Each row of numbers stands for one element and depends on some of the facts below. Use the named rows to name the rest.

There are 2 kinds of fact about the elements: garagri, platok.
[bastil,bemi,brona,diflavi,distel,flagen,fodim,kadu,klabro,klefemo,klepadim,lafli,lodeplem,moskova,notrin,pagi,pekla,pestok,pigrak,pladum,plukler,plustok,pluves,potuski,skidre,stebek,stopigis,suflu,susi,trugrin,tufla,tuples,vevil,virun,vopu,zastul] garagri a
[belu,bivin,drenom,drogoska,drutrun,fleru,fogis,fuvo,grevogam,grigu,kedos,lopon,mefor,mugrastus,padrer,plezi,rumil,skosas,taplek,tetrus,vuso,zeklum] garagri b
[biflor,bikar,doza,dreklel,drezil,drigrar,druklik,gagaflos,kestel,kiflise,manobul,nubeka,nusafik,pesel,pirarol,plobral,robur,rofo,statrun,stugres,stusol,triplu,velu,veplen,zabel] garagri c
belu platok [drogoska,trutam,klepadim]
bikar platok [stebek,fogis]
brebu platok [vuso]
brona platok [stopigis]
diflavi platok [susi,pirarol]
distel platok [vuso]
doza platok [bikar]
dreklel platok [plezi,pigrak]
drenom platok [plezi]
drezil platok [potuski]
drogoska platok [pirarol]
druklik platok [biflor,bemi]
drutrun platok [robur]
flagen platok [vuso]
fodim platok [fleru]
fogis platok [klepadim]
fuvo platok [trutam]
gagaflos platok [drezil]
gistum platok [distel]
grigu platok [kestel]
kadu platok [pestok,bivin]
kedos platok [pirarol,plezi]
klepadim platok [kestel]
lodeplem platok [bemi]
manobul platok [taplek]
matam platok [bastil]
moredrer platok [taplek]
moskova platok [drezil]
mugrastus platok [drogoska,mefor,plobral]
notrin platok [zastul,plobral]
nubeka platok [bikar,velu,vuso]
padrer platok [lopon]
pagi platok [kledete]
pekla platok [susi,kedos]
pestok platok [trutam]
plobral platok [pirarol]
plukler platok [zastul,tetrus]
plustok platok [fodim]
pluves platok [triplu]
robur platok [drigrar]
rumil platok [skogo]
skidre platok [susi]
skogo platok [zastul,klepadim]
skosas platok [lafli]
statrun platok [lopon]
stopigis platok [susi,kestel]
stugres platok [pladum]
stusol platok [vuso]
suflu platok [klepadim,taplek]
susi platok [pirarol]
teki platok [klepadim,lodeplem]
tetrus platok [klefemo]
tofer platok [pestok]
triplu platok [pesel,rofo]
trugrin platok [stebek,fogis,skogo]
tufla platok [kedos]
tuples platok [kiflise,stusol,robur,kestel]
vedar platok [stebek,kledete,taplek]
vedrere platok [skogo]
veplen platok [diflavi,vopu]
vevil platok [stebek,trutam]
virun platok [trutam]
vopu platok [drenom]
vuso platok [zastul]
zabel platok [plobral]
zeklum platok [pagi]

Some rows with their names:
[ 14  -5 -14   5 -11 -12   6 -20   6   6  11   0  -7 -16  -1  -1 -10  29
 -13  10  -6 -13   5   6  -7  -5  17  -2   9  -5  -4  17] : pladum
[ -5   1   9  12  54  -4  -7  -5  -5  15 -32  -6   0  10 -19  -3  -8   1
 -30  11 -45   3  21  37 -17  28  27  -4   8  -7 -47  19] : taplek
[-34  -5 -22  -9  -2   3  -2  13 -11   5 -27   0  -3 -17   2 -23  29 -10
 -38   9  33  18  -3 -13  15  -2  13  21 -12  -5  35   5] : gagaflos
[ 39  -4 -19  -7  43  11 -24  46  13  21  27  13 -53  -3 -12  23  -3  -1
  35 -16   7 -14   8 -10  17 -14  20 -40  -7  -5  33 -60] : susi
[ 11   4  -8  11  15   5 -10  17   3   2  16   5 -25  -8  12  12   9   5
  21 -21   2 -12   8 -12  14 -11 -12  -6   0  -1   4 -25] : pekla
[ 18  -7 -16  -4  -8 -10  11 -20   9   1  13  -2   2  -9   2   3  -7  25
 -11  10 -10 -15   2  15  -8  -9  10  -3  13  -5  -6  18] : klefemo
[ -9 -13  21  -2  12   2   4   7  -1  -8  -2  -4  -5   9  12   3  11 -19
 -12 -15  -1  -4  -5  20  18   7 -13   5   7 -11 -14  -2] : zeklum
[-15 -13   5  -8   2  10   8  -3  -7  -3   2   8  11  -1  17 -12  16  -3
  -3  -6   2   5  -4  -2  10 -13  -1  -5   3 -13   8  -7] : statrun
[-13  -5   1   3  -2  15   5   5 -12   3  -5  14   3  -2  14  -4  16  -6
   5 -15   3  11   1  -7  12 -11  -2  -6  -4  -8   8 -12] : veplen
[ 18 -13   2  -6  -4   4   5 -20  14   1   0  -4   2  -4 -17   7 -15   4
 -22   6 -10   0  -3  15   6  14  21  -1  10 -12 -11  14] : mefor
[  2  -4   3 -23  11  -1   5  14  15   0  -3   1  -1  18 -20   5   2 -24
  -7  -4   1  11  -5  16  13   8   5  -4   4   4   5 -16] : mugrastus
[ 14   0 -14   8  -4  -7   6 -13   5   9  10   1 -10 -10  -1   5  -6  26
  -8   9  -8  -7   2   8 -10  -2  14   2  10  -2  -6  18] : klabro
[ 18 -10   5   1  -5   3   4 -22  13  -7   0  -4   3  -5 -10   7 -17   5
 -21   6 -13   0  -6  12   7  14  20  -3   9 -15 -10  20] : bivin
[-14  17  12 -23  -4 -10 -19  12 -16 -44 -32  -2  28 -31  31  -2  11  -9
  46  -3  25   7   2 -50 -33  38  19 -43  -2  -1 -19   2] : stusol
[ 12   0 -14   2  -7 -12  11 -16  10   4  12  -2  -9  -7   0   0  -5  25
 -14  10  -4  -9   3   6  -4  -8  14   1  12  -7  -7  16] : bemi
[ 17   4 -16   7 -12  -6   4 -24  10   8   8   2  -9 -10  -3   2  -8  30
 -10  12 -12  -3   8  -2   0  -1   9  -3   8  -5  -8  21] : pigrak
[-32  15 -32  -5  -1 -22  -7  24   8   5 -15  -3 -25 -16  -3 -11  30  -2
 -38   8  35   0   0  -7  14   0   1  30 -10   4  31   7] : moskova
[  7 -14  -6  -1  -6  15   5 -23  -8   9  -1   5   8  -5   3  -9  -9  16
 -11  10 -10  12   2   0  -7  -6  15  -7   2 -16   3  11] : nusafik
[-13  -7  -4 -24   7   7  17   8  -3   6  -3  10   8  18  -2 -13  13 -16
   6   2  -1  12  10   7   4 -14   4 -11   6   1  17 -20] : zabel
[-15  11   8 -15 -17 -20 -16  18  -5 -32 -34  -9  32 -19   9  16  -1  -8
  38  -6  15 -19  -3 -42 -21  35   7 -26 -13  -1 -15  10] : brebu
[-19  -8  15 -24 -15   1   4  -8  13  -8  20 -17  -1  25  -4  10  -7 -20
   0   4  -2  15 -19  15  14   4 -34   4   6  14  11  -7] : rumil

Name these rows:
No name comes twice in this set of rows, the named rows included.
[ 14  -6  -9   9  16   7 -13  28   2   0  23   2 -24 -11  14   7   3   4
  16 -16  13 -18  -3  -6   4 -18  -1   0   2  -9   6 -34]	skidre
[-17  11 -16 -26 -14 -19  27   1  18 -16  14  -8   5  14  -3  -2   4  -3
  13   2   4 -11  -2   5  -3 -19 -19  -3  21  16  -1  -8]	plukler
[ 34 -13 -14 -17  15  24  -5  -6   8  28   2  21 -17  -4 -25   0  -9   8
   9   9 -20  16  20  -5   7  -3  51 -48  -9  -9  28 -22]	pirarol
[ -7  25  -2 -22  -3 -30 -14  17   2 -36 -17  -7   5 -24  23  11  11  -5
  38  -5  24 -10   3 -37 -25  33   2 -21   3  13 -23   7]	flagen
[ 31   6  -6  19   3   9   1 -13  19  23 -21  16 -44   2 -29  25  16 -19
  25 -34 -24  31  21 -21  58  24 -10 -32 -21   6  10 -26]	kedos
[ -2   2  -9  17   9  -3  -2  15  -1 -10  17  -1  -9 -10  10   4   7  11
   4 -10  12 -12  -5  -1   3 -14 -15  14   9  -5  -6 -13]	brona
[-23  -2  12   2  19 -11   6  22 -11   5   9   1  -8   8  37   4  20   0
  -4 -13 -13 -30  11  26  -1 -15 -12  -1  11  -3 -21  -1]	pagi
[-14  11 -21 -40  -9 -25  25   9  23  -9  12  -7   3  20 -13   1   3  -9
  11   9   7  -5   5   7  -3 -13 -11 -18  19  24   5 -20]	notrin
[-21  12  20   7   9  19 -32  -9  -3   8  16 -33 -11  25 -24   7 -23 -15
   6  22  -1  52 -15   2 -20  25 -40  35 -23  37   5  -8]	fogis
[-11  27  -1 -27  -4 -39 -22  16  -3 -43 -24 -10  15 -33  25  12  18  -3
  40  -5  30 -10   8 -48 -31  43  12 -30   0  13 -28  14]	distel

The same elements again, as new rows of numbers:
Some rows with their names:
[  3   0  24  11   2  11  10  -1 -24  13 -10  -1  16  -3 -29 -13  -5  21
   9  -9  -2 -16  -4  12  10  -1  14 -13 -21   9  -2   2  -9  22 -11  22
   8  -1 -14  15  -8] : mugrastus
[  0  10  22  10   1   3   5   0 -10  10 -26  -2   7  -1 -13 -13  -3  24
   7  -7 -10 -18  -5  10  10  -3   8  -3  -1   7  -2  -2   4  13  -9  16
  18  -3 -17   7 -10] : skosas
[  0   3 -30   3   5  12  14  -9  20  -4  -3   4 -23  10  20   7   1  -5
  -5  19  -7 -21   7 -12 -22  11  -8 -10  33  -8  -7   2 -29   1  -3 -21
  14  -5  -4  -9   6] : lafli
[ 12  30  13 -22 -15   6 -51  34 -41 -12  25 -16 -30 -45  -5  -2  15  -7
   5  -2  48  23 -18   1   7 -23 -25  34 -23  45   2  15 -11 -14  19  14
  12 -33  -6 -10 -15] : bikar
[  3   8 -10   9   5 -22 -15   9  -2  -1 -15  -7 -14  -6  18   9 -12 -19
  -3  -8  -8  24 -11   3   9 -16  -3   5   9  22  14  -3  54 -15  -9  -3
 -32   6  11  12   6] : brebu
[ -1 -16   0 -13 -10 -18  -5  22 -22  -1  37   4  18 -12  -8 -13   5  -1
  -1   9  11  30  -1  13  20  -4  -6  -3  -7   4   4  -2   6  -5  23   3
  -6  12  13   1   1] : statrun
[  1 -30 -28  -7  -5 -10  23  46 -30 -10  33   6   2 -19   4  -1  13   2
  -2  14  20  40  -4   3  11   7 -13  10   9  -2   7   7 -17   4  23 -23
  -8   3   9  -4  -4] : nusafik
[  0  -1 -28   5   3  10   8 -14  16  -5  -5   4 -16  11  25   1   1   2
  -8  18  -9 -23  14  -3 -16  17  -7 -18  29  -6  -7   2 -41   2   1 -21
  15  -8  -1  -9   9] : bemi
[ -2 -21   3 -13 -11 -20  -7  22 -22  -2  31   4  23 -11  -8 -14  10  -3
   0  11  14  28   1  17  19  -5  -6   2  -9   2   4  -1   2  -5  24   6
 -11  12   6   1   1] : druklik
[-11  29  -3 -10  -6  26 -33 -25  22  17  -7   2   1  40  10  11   5   1
   1 -19  -2 -28   3   3 -18  15  11 -20   9 -23   3   1 -15 -23 -10  12
 -10   0  28  -2   8] : virun
[ 25 -55  25  13  -2   3 -25   4 -99 -12   8 -12  29   3  -2  13   2  18
   0 -57  -3  -6  13 -14  13   6  -2  57 -51  -8   7  14 -18 -13  -9   1
 -34 -25 -16   3   9] : skogo
[-12  10 -13  -7   2  -4 -16 -38  49   5 -43 -11   4  30  11  -1 -15 -36
 -14 -15 -23  -3  13   6 -10 -12 -10  -7   4  -6   7 -13  41 -19   1   4
  22  -7 -11  -3  12] : vopu
[  0   3  15  -1   1  -6  -1  -2 -34  -7  -7  12   4   7  13   2  -3  -5
  -3  -9   2   5   6   9   8  -6  -6   9  -2   6  -2  -4  12   0  -4   4
 -10   5   7   0 -10] : matam
[ -5 -17  -3 -13  -6 -14  -5  18 -12  -3  24   2  22 -14 -10  -9   3 -15
  -1  -1  14  39  -4  10  18  -6  -8   3 -18   0   6  -7  24  -7  22   9
 -11   8  11   3   1] : veplen
[ -3  26 -10   3  16  36   2 -55  80  -6  22   1 -14 -30  -8  13 -19 -34
  -6  16  19   1 -11 -20 -18 -12  28 -35 -44 -12 -13 -10  19  22 -14  12
  17  27  19   3  12] : susi
[  4  -3  -5  19   3   7  30  18 -33   6 -27   5 -10  -5   4 -14   8  31
   7   7   1 -26  -1  12   4  10  -3 -10  24   4  -2   3 -25  25  -4  -3
  17  -4 -22   3 -17] : fleru
[  1  -5  -6  18   2  11  36  21 -19   3 -22   1 -12  -2   1  -9   4  35
   9  -2   1 -16  -7   6   0  10   0  -6  14   4  -1   7 -22  23  -7  -8
  17  -1 -16   2 -18] : bivin
[  7  31 -18  -3  -1  27  -9  -3   2  -5   0  -7 -47  -3  22  11   7   0
  -3  12  15 -18   3 -12 -30   9 -18   6  30  14  -9  16 -45  -2  -5 -12
  24 -31 -10 -13  -9] : stebek
[-15  -5  -2   8   4   0  16  -4  18   3 -85 -24  11  25  -9 -17 -18 -12
  -3 -54 -18   8  -2  19   9 -17 -11   4 -22  -2  24 -14  84   3   0   8
  36 -12 -42  10 -12] : drenom
[  2  12  19 -10   5 -38  14  12 -12 -15   4   7  11  17 -15   8 -20   6
   3  -5 -11   2  11   2  -2 -11   3  29   0  12 -12   2  -3   6  -3  20
 -29   3  12   4 -16] : moredrer
[ -3  20  -6   2  13  30  -5 -51  67   1  17   0  -9 -23  -3  12 -16 -24
  -5  22  15  -5  -6 -13 -16  -8  19 -27 -34  -9 -13  -9  18  18 -13   9
  16  18  19   2  11] : diflavi

Which element is each row?
No name comes twice in this set of rows, the named rows included.
[ 13 -34 -44  17   6  15  13   3  -9   1   8 -13 -12   7  20  10  -2   5
  -6  -2 -10 -15  10 -11 -19  16  -3  -2  13 -15   9  13 -40  -1  -7 -25
  -4 -21 -10   5  21]	zastul
[  5  29  24 -12   3 -24  -2   9 -25 -12   1   4  -4   8  -8   5 -14   3
   2  -5   3  -1   8   3  -6 -12  -8  31   3  19 -12   6  -9   7   1  20
 -17  -2  11  -2 -16]	vedar
[ -3   5  39  15   2 -11  -4 -14  12  -7 -38   6   4 -11 -13   1   9  30
   6 -14 -17 -19  -9 -11   5   1  15   6  -7  -9 -11  -5  38   4 -13   4
   4  13 -21  -7  -3]	grigu
[  0  -4 -34  -4  -3 -38 -14  40  26   3  17 -16 -11 -26   3  -1  -2 -26
   0   1   5  51 -25   4  17 -22  -1   7   0  16  27  -4  67 -25  12  -7
 -33  14  10   9  18]	stusol
[  5 -11  30   7   5  -7 -39 -42  54 -27 -20  -1   2  -3  -2  36  11  13
  -3 -35 -26 -37   8 -57 -20  15  20  49 -33 -40 -20   4  22 -33 -17  -9
 -19  -1 -20 -30  29]	klepadim
[ -4  41   4 -11  -5  25 -40 -21  18  12  -3  -4 -14  25   6  12   5  -4
   0 -10   2 -25   2  -2 -22   7   2  -6   9  -6  -3   5 -20 -17  -9  13
   4  -7  23  -8   0]	vevil
[-12 -11  36 -23 -13  -4  50   8  -9  19  72  19  20 -11  -2   8  34 -28
  15  63   8  66 -16  -9  30 -40   4  11  11  25 -16 -34  14 -22  -5  -6
 -20 -12  -8   7 -23]	drezil
[ -7  21  24 -12   0   9   8 -41  42  15  13   6   0  14   6  12  11 -22
   3  36 -16  -1   2 -13  -6 -19   8  -3  14   8 -16 -19  -3 -16 -20   1
   3 -15  -1   1   3]	moskova
[  0 -28   1 -13  -7  -7   4  24 -28  -1  50   0  28 -16 -21 -11   1  -6
   1  -1  17  37  -1  13  19  -6   0   0 -25   0   7   2   0   3  18  15
 -19   9  15  10  -4]	zabel
[  7 -12  29   2   1 -12 -15  -7 -35 -17 -11   8  11   7   1  12   2   2
  -4 -28 -10   1  10  -9   6  -6  -1  36 -19  -4  -9   2  16  -7  -6   5
 -25   0  -2  -5  -1]	teki
[ -6  17  -4  -3   3   8 -15 -33  46   3 -12  -5  -7  13   1   4 -10 -23
  -5  -6  -5  -6   7  -4 -12  -7   1 -12  -6  -3  -2  -8  15  -7  -5   1
  16   1   2   0  11]	tufla
[  1  14  11 -10   3 -15 -13 -20  43 -12   2  -7   3  16 -17  21 -15   5
   2 -12 -25 -31  14 -28 -25   3   9  30  -4  -8 -14   8 -17 -12  -8  14
 -13  -6  -3  -8  15]	suflu
[ -4   4  23  -2  -2  -3 -16  -5 -34   2  -8  14  12  24  13   5  -1  -2
  -1 -18  -2   3   3  11   5   2  -2   3   1  -2  -1  -3  18  -6  -5   7
 -21  12  22   0  -7]	tofer
[ -7 -14 -23  17   7  12  48  20  -2  -1 -55 -15 -14  10   1  -7  -8   8
   2 -33  -6   7  -8   6   1   2 -10  -2   1  -1  17  -3  32  19  -1 -18
  36 -17 -39   7 -16]	plezi
[ -1 -38 -18   3  -1 -25  17  30   2 -30  27  14  -2 -30  13  14  29  16
  -4   5  17  30 -11 -28   8  14  -4  27  -1 -27  -5   0  24 -11  19 -38
 -17  20  -3 -25   4]	kestel

Now the same elements, written a new way:
Some rows with their names:
[ 17  -8  11  23  -8  50  -7   0  40  15  24  20   6  12   7  30   5  -6
  46   0 -15   1  16  36   0  -4  -9 -30  13  -8] : lopon
[ 17   1   2   3  -4 -23  15 -10  -9  10  24   2   1 -20  31  -1   4  -4
   1  21 -33  -6 -10   6  11  11 -29 -51  13 -24] : suflu
[ 22 -10  24   3   2  43  -5  11  -3  49  29   3   9   6  15   4   4 -16
  27   6 -17 -10  -8  17  10  -4 -32 -19  24 -12] : pladum
[ 27   2   7   8 -11 -30  16   5   5  39  20   2  -4  12  30  -1  -1   9
   9  17 -25 -10 -17   4   9  29 -14 -32  19 -23] : brona
[ 18 -14  31   1  -1  19  14 -14  -6  60  15  12  13  25  28  21  -2   2
  13 -13 -25   2  20  25   0  14 -17 -18  13  -5] : nusafik
[ 16 -12   4  26 -23 -46  -5 -27  19  -8  15  12  -8  28  19  17   7  18
  43   3 -15 -11  15  17  11   2 -12 -30  13 -18] : fuvo
[ 20  -1  25   2   4  54  -6  14  12  15  31   1   5  17  28  -4  -1 -20
  48   9 -16  -6  13   8   7  29 -37 -13  15 -21] : moskova
[ 26  -2  -1  23 -19  23  -6 -20  44  46   7  20  -3  34   5  19  -6  16
  35   8 -17  -1  -5  31  -1   5  -2 -28  14 -15] : mefor
[ 16   4   1  27  -4 -45  10  -9  27  24  25  20   5 -26   6  27  -3  -2
   7  18 -13  12   0  34   0  -2  -1 -13  15  -9] : vuso
[ 16  -8  11  22 -10  42  -6  -3  34   6  23  20   8  12   6  26   5  -2
  48   0 -16   1  16  35  -1  -4  -9 -31  13  -9] : fleru
[ 16 -15  32   8  -3  51   8  11  -8   6  24   1  13   2  22  34   7  10
  17  14 -14 -11 -17  22   3  -1 -21 -43  15 -15] : pluves
[ 28 -12  13   2  -5 -18  14 -27  14  69   4  19   4  30  16   8 -18  16
  -2 -11 -25   2  -1  18  -1  14  -3 -13  18  -7] : plobral
[ 15   2   8  22   4 -44  13   8  -8   0   7  10  14 -27  18  -3 -32   3
   6 -11 -16  13 -14  14   4  15  -4 -13  13 -23] : brebu
[ 17 -18  32   9   2  40  15  -4  -5  66   9   9  15  24  17  38   4  13
   0  -9 -16  -5   3  33   0  -6  -6 -31  13  -5] : rofo
[ 29  -1   1   7  -3  18  -4  -4  18  63   9   5  -1  35   6  -2  -7  11
   2  16 -20  -9 -14   9   7   5 -11 -16  30 -19] : susi
[ 29 -13  13   3   1  -6  12 -24  34  69   5  20   3  33   7   7 -10  13
  -2 -10 -25   4  -1  28   1   1  -1 -13  25  -6] : pirarol
[ 19   1   0  27 -20 -37  15 -14  45  -6  18  17  -7 -17  25  22   5  12
  45  11 -22  -1  -4  23   2  27   1 -45  13 -21] : grigu
[ 14   1   8  23   1 -43  12   9  -8  -1   7   9  16 -23  15  -1 -31   6
  11 -13 -15  13 -12  12   2  15  -1 -14  12 -22] : gistum
[ 18 -14   4  25 -23 -30  -8 -23  35   3  18  19  -7  29   7  23   6  12
  40  -2 -13 -11  18  29  12  -7 -13 -23  12  -9] : bivin
[ 17  -1   6   5   4  13  -6   8 -10  48  30   3  13 -16  11   3   1 -19
   4  15 -13  -1 -13  17   6  -3 -27 -12  27 -10] : klefemo
[ 18 -10  26   4   3  49  -5  10 -11  30  29   2  10   9  22   4   7 -13
  32   7 -17  -9  -8  14   7   3 -33 -22  21 -16] : fodim

Name these rows:
No name comes twice in this set of rows, the named rows included.
[ 18 -10   7   5   2 -46  15 -23  -3  66  16  15   9 -11  26  16   1  -7
  -3  -8 -18   8  18  24   4  -1 -11 -11  13  -5]	velu
[ 16  -1   1  22  -9  10  -4  -3   1  -2  29  20  13 -18   9  29  -6   1
  38   8 -15   9   9  35  -3   5  -2 -16  12 -10]	tetrus
[ 16  -1   2  13 -11  35  -2 -26   1  -1  15   8   3  -7  13  17   5   5
  40  19 -32   5  19  31  -2  -2 -14 -52  12 -22]	zeklum
[ 23 -18  15  27  -2 -50  -5 -19  27  27   2  12   3  26   3  -1 -20   6
  10 -10 -16   1   7  22  14  -7 -18 -16  13 -12]	trutam
[ 25  -6  21   0   4  45  -5  12  34  48  30   2   3  15  16  -4   8 -25
  47   8 -15  -4  16  13  12  16 -38 -12  21 -16]	potuski
[ 19  -1   1  26 -23 -43   8 -24  28   0  11  12  -9  27  28  15  -2  16
  40  11 -15 -10  -1  11   3  26  -4 -37  12 -23]	belu
[ 23   2  -1  14   4 -48   9   9  -3  65  30   9   7 -31   7   2   0 -19
   0  18 -11   2 -15  19  11  -4 -11 -12  29  -9]	zastul
[ 17  -8  26   2  -1  47  -5  10 -10   8  29   3   9   4  29   3   4  -5
  37   8 -18  -9  -9  11   2  17 -34 -22  16 -19]	plustok
[ 19  -3  19  28 -18  37  16   2  42  -4  23  13  -6  -8  26  31   5   5
  48   4 -19  -4   5  31   2  30  -3 -46  13 -19]	drutrun
[ 15 -10  18  -1   3 -12  16 -24  -6  57  10   4   9  -5  30   7   0  -4
   2  -8 -34   8  21  20   0   6 -20 -47  13 -13]	manobul

